Each row has a name. Each question is about the rows just above it.

[ 85 104 135 163 172 157 127  97  84  94 123 154 108 165 139 107 119  88
 112 143 168 170 150 109  92  84 100 132 161 172 160] -> z_361
[ 89  90  90  93  97 102 107 114 121 127 135 142 148 154 158 163 165 166
 167 165 163 159 155 149 143 136  96 121 115 107 102] -> z_422
[132 139 145  91 155 157 159 158 156 153 148 143 136 128 121 114 109 104
 100  98  96  98 101 105 110 116 123 130 137 143 150] -> z_503
[178 178 177 176 174 170 168 164 159 153 148 144 138 132 126 122 114 108
 103  98  94  90  86  83  80  79  78  77  77  78  81] -> z_465
The entry that follows [110]: => [116]
Right after [80] comes => [79]
The entry that follows [85]: => [104]
The entry that follows [92]: => [84]
Whose row is [ 89  90  90  93  97 102 107 114 121 127 135 142 148 154 158 163 165 166
 167 165 163 159 155 149 143 136  96 121 115 107 102]? => z_422
Right after [101] comes => [105]

[127 157 120 121 137 142 134 129 118 136] -> z_226
[129 127 166 126 146 107 124 123 105 127] -> z_515
[139  85 134 107 111 145 127 128 119 140] -> z_321
[132 117 139 144 126 147 127 119 145 139] -> z_416
[134 128 154 114 123 110 137 131 128 113] -> z_68
[125 135 101 137 118 117 127 106 128 133] -> z_940
[127 111 132 111 117 119 118 112 129 168] -> z_120
What comes right after [144] in the named rows? => [126]
What comes right after [110] in the named rows? => [137]
Right after [121] comes => [137]

[158 138 130 120 178 104 131 112] : z_697
[176 124 120 149 163 107 136 126] : z_994
[102 148 138 135 168 106 117 126] : z_742
[127 117 100 145 169 143 146 129] : z_755
[116  86  91 109 175 101 137 131] : z_691
[160 169 139 115 163  73  92 102] : z_810
[132  84 108 135 159 153 164 108] : z_943
[151 152 139 131 170 102 113 116] : z_95
The entry that follows [159]: => [153]
The entry that follows [132]: => [84]
Right after [160] comes => [169]
The entry that follows [86]: => [91]
The entry that follows [151]: => [152]
The entry that follows [100]: => [145]

[146 106 119 116  98  88 142 125] = z_436
[118 163 123 100 138 136 135 127] = z_778
[ 98 131 132 158 158 172 124 128] = z_123
[180 107 128 142 161 104 122 121] = z_584
[157 148 127 113 145 169 128 128] = z_962
[155 117 118 157 176 149 133 130] = z_212
[155 117 118 157 105 176 135 126] = z_180
[150 143 130 155 124 173 128 134] = z_514
The entry that follows [163]: => [123]
Right after [123] comes => [100]

[148 138  98 147 123 137  98] : z_470
[117 112  98 147 123 137 114] : z_425
[ 97 106 146 152 131 136 135] : z_776
[102 114 122 125 167 137 129] : z_475
[117 112  98 147 123 146  99] : z_483
The entry that follows [148]: => [138]
What comes right after [136] in the named rows? => [135]
Whose row is [148 138  98 147 123 137  98]? => z_470
The row with [117 112  98 147 123 137 114] is => z_425
Whose row is [117 112  98 147 123 146  99]? => z_483
The entry that follows [152]: => [131]

[130 128 133 121 126 121 130 140 131 123 130 127 128 122 132 131 131 126
 125 126 124 122 130 129 126 118 129 128 122 131 129 131 127 130 122 129
 134 119 131 133 119 126 132 122 131 127 118 127 134]  z_148
[132 129 130 130 132 127 129 136 125 130 127 125 126 127 132 128 123 130
 131 126 127 131 133 135 131 135 126 131 125 128 131 123 122 128 127 132
 131 130 126 133 129 127 127 126 124 132 126 127 128]  z_933
[148 123 129  97 159 137 103 134 131 134 122 135 137 131 140 131 147 127
 136 118 127 124 127 131 123 118 143 147 148 114 127 144 113 144 143 137
 142 117 131 122 133 131 128  98 148 123 122 137 120]  z_571
[129 132 122 127 123 132 132 132 129 129 120 123 130 125 126 133 119 131
 122 119 120 128 127 132 124 127 134 126 125 124 129 126 128 129 133 126
 128 132 134 124 123 131 123 123 127 120 131 130 134]  z_370
[116 130 112 102 105 127 118 147 104 145 139 120 127 125  94 113 147 115
  93 119 138 140 101 116 103 114  85 115 146 134 121 100 138 103 182 100
 133 129 128 135 118 166 117  99 114 118 180 153 168]  z_445
[128 130 132 127 130 128 128 130 129 128 127 129 127 121 131 127 126 131
 129 127 130 129 130 130 127 129 124 131 127 128 127 129 125 129 126 129
 128 130 127 131 130 130 128 126 126 132 127 127 126]  z_639
Right after [101] comes => [116]
The entry that follows [153]: => [168]
The row with [129 132 122 127 123 132 132 132 129 129 120 123 130 125 126 133 119 131
 122 119 120 128 127 132 124 127 134 126 125 124 129 126 128 129 133 126
 128 132 134 124 123 131 123 123 127 120 131 130 134] is => z_370
Whose row is [128 130 132 127 130 128 128 130 129 128 127 129 127 121 131 127 126 131
 129 127 130 129 130 130 127 129 124 131 127 128 127 129 125 129 126 129
 128 130 127 131 130 130 128 126 126 132 127 127 126]? => z_639

[142 126 105 101 106] : z_924
[125 144 132 127 150] : z_38
[102 105 123 111 101] : z_856
[137 133 133  98 122] : z_746
[181 144 142 128 167] : z_484
[169 180 114 114 135] : z_189
[130 122 125 143 160] : z_572
[133 117 105 143 103] : z_748
[105 156 100 118 100] : z_624
The entry that follows [180]: => [114]
Right after [132] comes => [127]
The row with [130 122 125 143 160] is => z_572
The entry that follows [127]: => [150]

[122 105 110 134 142 128 109 123 144 116 121 137 127 131 119 145 122 108
 120 136 143 101 129 122 109 135 128 128 100 116 147 156 159 108 106 131
 116 131 118 117 126 145 127 106 138 116 109] -> z_832
[111 160 128 159 130 109 113 123 117 129  98 123 122 128 128 140 120 136
 111 142 124 119 115 148 162 110 102 164 140 142 129 133 134 123 115 114
 137 115 144 118 103 119  86 121 125 125 147] -> z_223
[128 141 117 133 134  96 116 132 124 130 133 131 106 126 132 132 110 116
 137 126 123 137 131 147  95 121 117 146 130 115 114 122 137 122 106 130
 111 130 115 138 137 117 136 115 121 116 130] -> z_749
[145 127 117 112 139 138 133 147 125 159 131 123 113 131 155 137 107 154
 140 136 128 150 153 143 133 129 121 149 140 133 145 124 118 123 120 112
 122 134 102 122 166 136  95 123 124 130 140] -> z_996
[143 126 137 128 141 120 131 129 143 130 119 138 156 117 118 136 127 164
 155 112 130 133 125 147 130 133 120 117 127 119 134 120 133 132 155 144
 139 142 100 124 121 128 117 124 137 124 142] -> z_285
[ 99 123 129 140 112 140 117  94 105 148 126 122 147 106 127 127 140 111
 123 115 130 107 117 116 116 126 125 115 110 131 137 135 125 146 131 127
 165 128 119 122 141 139 138 146 141 129 130] -> z_827
[118 107 114 131 120 132 125 117 116 134 140 123 109 118 147 106 149 129
 125 108 128 149 144 130 154 109 126 133 146 108 136 160 140 116 138 111
 123 138 133 121 122 126 142 133 114 139  98] -> z_787
[120 123 124 112 118 123 157 131 128 138 126 125 128 125 166 134 138 118
 138 160 127 132 137 123 123 115 101 148 131 136 119 138 133 124 125 100
 129 133 128 133 118 144 124 131 128 120 146] -> z_862
[125 121 111 124 124 106 143  99 125 140 140 114 102 136 125 141 142 135
 115 143 118 129 112 113 118 130  83 127 142 129 125 152 141 139 122 119
 113 117 140 117 147 108 115 120 143 131 136] -> z_282
[112 100 142 121 146 115 125 114 124  84 131 130 161 117 150 137 119 135
 133 109 135 145 152 116 136 109 171 134 133 127 180 128 135 126 125 120
 130 108 144 120 118 146 124 139 126 136 136] -> z_386
[123 138 109 143 159 120 130 154 125 136 111 149 123 139 126 142 127 149
 141 106 147 150 140 147 143 121 110 109 134 122 137 142 150 125 144 147
 117 118 132 134 115 119 146 112 124 133 118] -> z_982
The row with [145 127 117 112 139 138 133 147 125 159 131 123 113 131 155 137 107 154
 140 136 128 150 153 143 133 129 121 149 140 133 145 124 118 123 120 112
 122 134 102 122 166 136  95 123 124 130 140] is => z_996
Whose row is [143 126 137 128 141 120 131 129 143 130 119 138 156 117 118 136 127 164
 155 112 130 133 125 147 130 133 120 117 127 119 134 120 133 132 155 144
 139 142 100 124 121 128 117 124 137 124 142]? => z_285
Where do [128 141 117 133 134  96 116 132 124 130 133 131 106 126 132 132 110 116
 137 126 123 137 131 147  95 121 117 146 130 115 114 122 137 122 106 130
 111 130 115 138 137 117 136 115 121 116 130] appear? => z_749

[106 137 139 172 144 116 124  94 143] : z_56
[107 159 111 178 156 142 127  90 157] : z_842
[107 159 111 178 116 142 126  90 157] : z_568
What comes right after [144] in the named rows? => [116]
The entry that follows [126]: => [90]
Right after [172] comes => [144]
Right after [124] comes => [94]

[171 112 155 120] : z_598
[ 95 120 124 133] : z_46
[170 158  96 144] : z_698
[139 120  85 143] : z_999
[152 107 155 120] : z_857
[156 120 137 136] : z_890
[132  91 126 126] : z_971
[171 112 138 144] : z_680
The entry that follows [138]: => [144]
Right after [107] comes => [155]
What comes right after [156] in the named rows? => [120]
Right after [139] comes => [120]
The entry that follows [95]: => [120]

[101  83 119 102] = z_245
[101  96 100 152] = z_101
[101  83 174  95] = z_559
Right after [100] comes => [152]
Whose row is [101  83 174  95]? => z_559
The entry that follows [96]: => [100]
Right after [119] comes => [102]
Whose row is [101  83 119 102]? => z_245

[119 133 147 109] -> z_828
[142 130 112 109] -> z_356
[129 110 170 134] -> z_792
[133 136 117 143] -> z_801
[104 125 155 146] -> z_493
[104 125 155 127] -> z_388
[152 121 134 136] -> z_564
[125 142 117 135] -> z_67
[133 110 153 131] -> z_696
[154 119 132 120] -> z_33
[110 118 167 136] -> z_774
[135 136 135 118] -> z_679
Whose row is [119 133 147 109]? => z_828
What comes right after [132] in the named rows? => [120]
The entry that follows [152]: => [121]
Where do [154 119 132 120] appear? => z_33
The entry that follows [130]: => [112]
What comes right after [121] in the named rows? => [134]
The row with [133 136 117 143] is => z_801

[126 123 129 115]  z_954
[154 139 133 144]  z_600
[137 149 154 122]  z_887
[181 111 124  95]  z_202
[180 121 133 147]  z_498
[127 121 133 163]  z_401
[138  90 123 137]  z_345
The entry that follows [181]: => [111]
The entry that follows [180]: => [121]
The entry that follows [126]: => [123]
What comes right after [149] in the named rows? => [154]
Right after [138] comes => [90]
What comes right after [139] in the named rows? => [133]
What comes right after [129] in the named rows? => [115]

[132 133 133 128] = z_97
[127 118 126 127] = z_910
[162 122 135 133] = z_563
[124 122 135 129] = z_678
[127 118 137  98] = z_230
[125 126 128 130] = z_520
[138 168 151 127] = z_325
Right after [162] comes => [122]
What comes right after [124] in the named rows? => [122]
Right after [125] comes => [126]
What comes right after [132] in the named rows? => [133]
Which row holds [162 122 135 133]? => z_563
What comes right after [138] in the named rows? => [168]
The entry that follows [151]: => [127]

[104 124 128 149 139 125 131 142 132] -> z_763
[152 125 121  73 114 103 146 132 135] -> z_4
[154  74 132 126 110 148 143 129 118] -> z_986
[104 124 128 149 139 125 138 142 132] -> z_368
[152 133 121  95 114 144 146 132 135] -> z_402
[152 125 121  95 114 144 128 105 135] -> z_366
The entry that follows [129]: => [118]
[154  74 132 126 110 148 143 129 118] is in which row? => z_986
Where do [104 124 128 149 139 125 131 142 132] appear? => z_763
What comes right after [73] in the named rows? => [114]
[152 133 121  95 114 144 146 132 135] is in which row? => z_402
Right after [126] comes => [110]

[152 138 129 125 124 128 110 168 103 137 138 121 127 136 119 137 142  92
 147 122 142 103 139 127 132 129 135] -> z_162
[101 129 137 121 118 135 134 123 138 131 125 160 136 136 160 108 126 156
 115 132 152 155  99 136 103 153 126] -> z_761
[139 132 150 150 132 116 115 133 134 129 115  87 116 135 108 146 127 120
 121 140 128 117 153 129 146 128 138] -> z_28
[144 126 127 124 125 112 116 134 126 131 141  86 109 132  95 139 129 109
 140 130 122 115 154 109 149 118 118] -> z_217
[125 133 162 126 136 124 118 102 129 107  85  98 129 129 117 137 138 145
 125 122 118 125 153 121 134 135 126] -> z_239
The entry that follows [156]: => [115]
Whose row is [125 133 162 126 136 124 118 102 129 107  85  98 129 129 117 137 138 145
 125 122 118 125 153 121 134 135 126]? => z_239
Where do [144 126 127 124 125 112 116 134 126 131 141  86 109 132  95 139 129 109
 140 130 122 115 154 109 149 118 118] appear? => z_217

[131 123 128 116 125 121 133 116 113 122 113 137 138 128 120 128 113 131
 119 130 132 139 102 121 154 143 128 125 122 111 123 119 129 137 131 119
 133 115 118 139 133 143 132 133] : z_440
[110 147 125 151 121 132 151 120 113 128 119 121 116 120 133  96 117 134
 119 146 137 139 115 124 137 134 120 115 118 114 129 131 125 149 129 119
 129 118 105 118 113 138 123 129] : z_335
[131 123 128 116 125 121 133 116 113 122 113 137 138 128 120 128 113 131
 119 130 132 139 102 121 154 143 143 125 122 111 123 119 129 137 127 119
 133 115 118 139 133 143 132 133] : z_642
[131 123 128 116 125 121 133 116 113 122 113 137 138 128 120 128 113 131
 119 130 132 139 102 121 114 143 128 125 122 111 123 119 129 137 131 119
 133 115 118 139 133 143 132 133] : z_427
Which row holds [131 123 128 116 125 121 133 116 113 122 113 137 138 128 120 128 113 131
 119 130 132 139 102 121 154 143 128 125 122 111 123 119 129 137 131 119
 133 115 118 139 133 143 132 133]? => z_440
Whose row is [131 123 128 116 125 121 133 116 113 122 113 137 138 128 120 128 113 131
 119 130 132 139 102 121 154 143 143 125 122 111 123 119 129 137 127 119
 133 115 118 139 133 143 132 133]? => z_642

[132 149 163 127  95] : z_133
[ 76 124 148 176 144] : z_844
[ 76 112 148 176 144] : z_184
The row with [ 76 112 148 176 144] is => z_184
Right after [124] comes => [148]
Whose row is [132 149 163 127  95]? => z_133

[157 152 121 141 131 154 174 140 106 132 140 134 103 134 118] = z_249
[120 136 130 144  99 128 145 137 148 147 128 147 125 137 126] = z_654
[157 138 120 116 128 107 126 149 129 127 102 120 144 119 114] = z_124
[159 115 137 139 106 144 148 138 152 114 142 107 134 143 102] = z_236
[105 138 120 107 128 121 126 149 129 105 144 120 144 119 114] = z_906
What comes right after [103] in the named rows? => [134]
What comes right after [116] in the named rows? => [128]
Whose row is [105 138 120 107 128 121 126 149 129 105 144 120 144 119 114]? => z_906
What comes right after [131] in the named rows? => [154]
The entry that follows [115]: => [137]

[123 126 137 153 125 128 133 153 129] -> z_477
[123 126 137 122 125 128 133 134 152] -> z_412
[132 125 109 143 127 120 133 125 119] -> z_980
The entry that follows [132]: => [125]
Whose row is [123 126 137 122 125 128 133 134 152]? => z_412
The entry that follows [134]: => [152]
[123 126 137 153 125 128 133 153 129] is in which row? => z_477
Right after [120] comes => [133]

[132 136 128 126 144 136 116 121 106 122 115 154  97 137 138 125 133 127
 121 111 121 127 116  95 108 125 144 111 121 116 130 130 158 117 132 142
 136] = z_261
[158 149 112 108 157 151 120 114 120 134 124 135 107 147 125 100 134 115
 147 124 113 131 150 129  81 106 119 119 125 129 135 125 127 111 142 133
 137] = z_403
[136 120 129 116 142 142 151 130 131 122 104 129 104 124 117 108 118 134
 133 101 123 139 114 109 106 146 140 126 143 122 118 127 119  78 113 143
 145] = z_963
Where do [136 120 129 116 142 142 151 130 131 122 104 129 104 124 117 108 118 134
 133 101 123 139 114 109 106 146 140 126 143 122 118 127 119  78 113 143
 145] appear? => z_963
What comes right after [109] in the named rows? => [106]
The row with [158 149 112 108 157 151 120 114 120 134 124 135 107 147 125 100 134 115
 147 124 113 131 150 129  81 106 119 119 125 129 135 125 127 111 142 133
 137] is => z_403

[114 125 142 132 147 154 126 132  84 131 109 100 142 110 119 121 141 103
 120 108] = z_627
[114 125 142 114 147 150 134 132  84 131 109 106 156 116 130 143 150 121
 112 139] = z_31
[114 125 142 114 129 154 134 132  84 131 109 100 142 110 119 121 141 103
 120  99] = z_504
[114 125 142 114 147 154 134 132  84 131 109 100 156 116 130 143 150 121
 112 139] = z_652
Whose row is [114 125 142 114 147 150 134 132  84 131 109 106 156 116 130 143 150 121
 112 139]? => z_31
Whose row is [114 125 142 114 147 154 134 132  84 131 109 100 156 116 130 143 150 121
 112 139]? => z_652
Whose row is [114 125 142 132 147 154 126 132  84 131 109 100 142 110 119 121 141 103
 120 108]? => z_627
Right after [129] comes => [154]

[128 148 105 109 122 122 130 138 127  98 144 126 145 144 115 145 122 119
 112 120 140 136 154 145 107 120 114] -> z_306
[122 108 129 109 127 133 142 150 153 108 146 135 129 132 108 120 110 102
 104 104 139 134 155 144 108 122 111] -> z_920
[128 148 105 109 122 122 130 138 127  98 144 126 108 144 115 145 122 119
 112 120 140 136 154 145 107 120 114] -> z_522
[138 133 150 160 141 151 123 114 118 168 122 132 121 118 135 127 149 156
 161 154 118 120 122 121 149 146 128] -> z_433
[120 116 123 107 129 113 143 153 151 101 133 135 134 134 143 126 111 100
 101 102 143 143 154 147 107 117 118] -> z_945
[128 148 105 109 122 122 130 138 127  98 144 126 145 144 128 145 122 119
 112 120 140 143 123 133 125 116 150] -> z_302
Whose row is [120 116 123 107 129 113 143 153 151 101 133 135 134 134 143 126 111 100
 101 102 143 143 154 147 107 117 118]? => z_945
What comes right after [160] in the named rows? => [141]
Right after [141] comes => [151]
Which row holds [128 148 105 109 122 122 130 138 127  98 144 126 145 144 115 145 122 119
 112 120 140 136 154 145 107 120 114]? => z_306
What comes right after [117] in the named rows? => [118]
Right after [100] comes => [101]
Where do [122 108 129 109 127 133 142 150 153 108 146 135 129 132 108 120 110 102
 104 104 139 134 155 144 108 122 111] appear? => z_920

[145 109 166 157 158 167 124 170 149 150  91 157  83  86 150  89] : z_248
[101 147 116 155 114 121 134 127 148 118 154  89 153 150 150 148] : z_558
[168 166 145  97 148 141 121 139  95  89  93 102 103  97 168  94] : z_22
[145 109 166 157 158 159 124 170 149 150 158 123 153 153 112 152] : z_453
[145 109 166 157 163 167 124 170 149 150 158 123 153 153 112 123] : z_259
The entry that follows [83]: => [86]
Right after [103] comes => [97]
Right after [102] comes => [103]
The entry that follows [155]: => [114]
What comes right after [127] in the named rows? => [148]
The entry that follows [86]: => [150]

[ 95 135  73 103 130 120] -> z_204
[142 149 123 123 144 121] -> z_717
[111 136 134 122  85 129] -> z_312
Right after [122] comes => [85]
The entry that follows [135]: => [73]
What comes right after [130] in the named rows? => [120]

[148 112 133 147] : z_274
[148 112 172 152] : z_897
[136 173 151  74] : z_348
[137 173 151  90] : z_81
The entry that follows [137]: => [173]
Right after [136] comes => [173]
Where do [148 112 133 147] appear? => z_274
Right after [172] comes => [152]
Where do [148 112 172 152] appear? => z_897

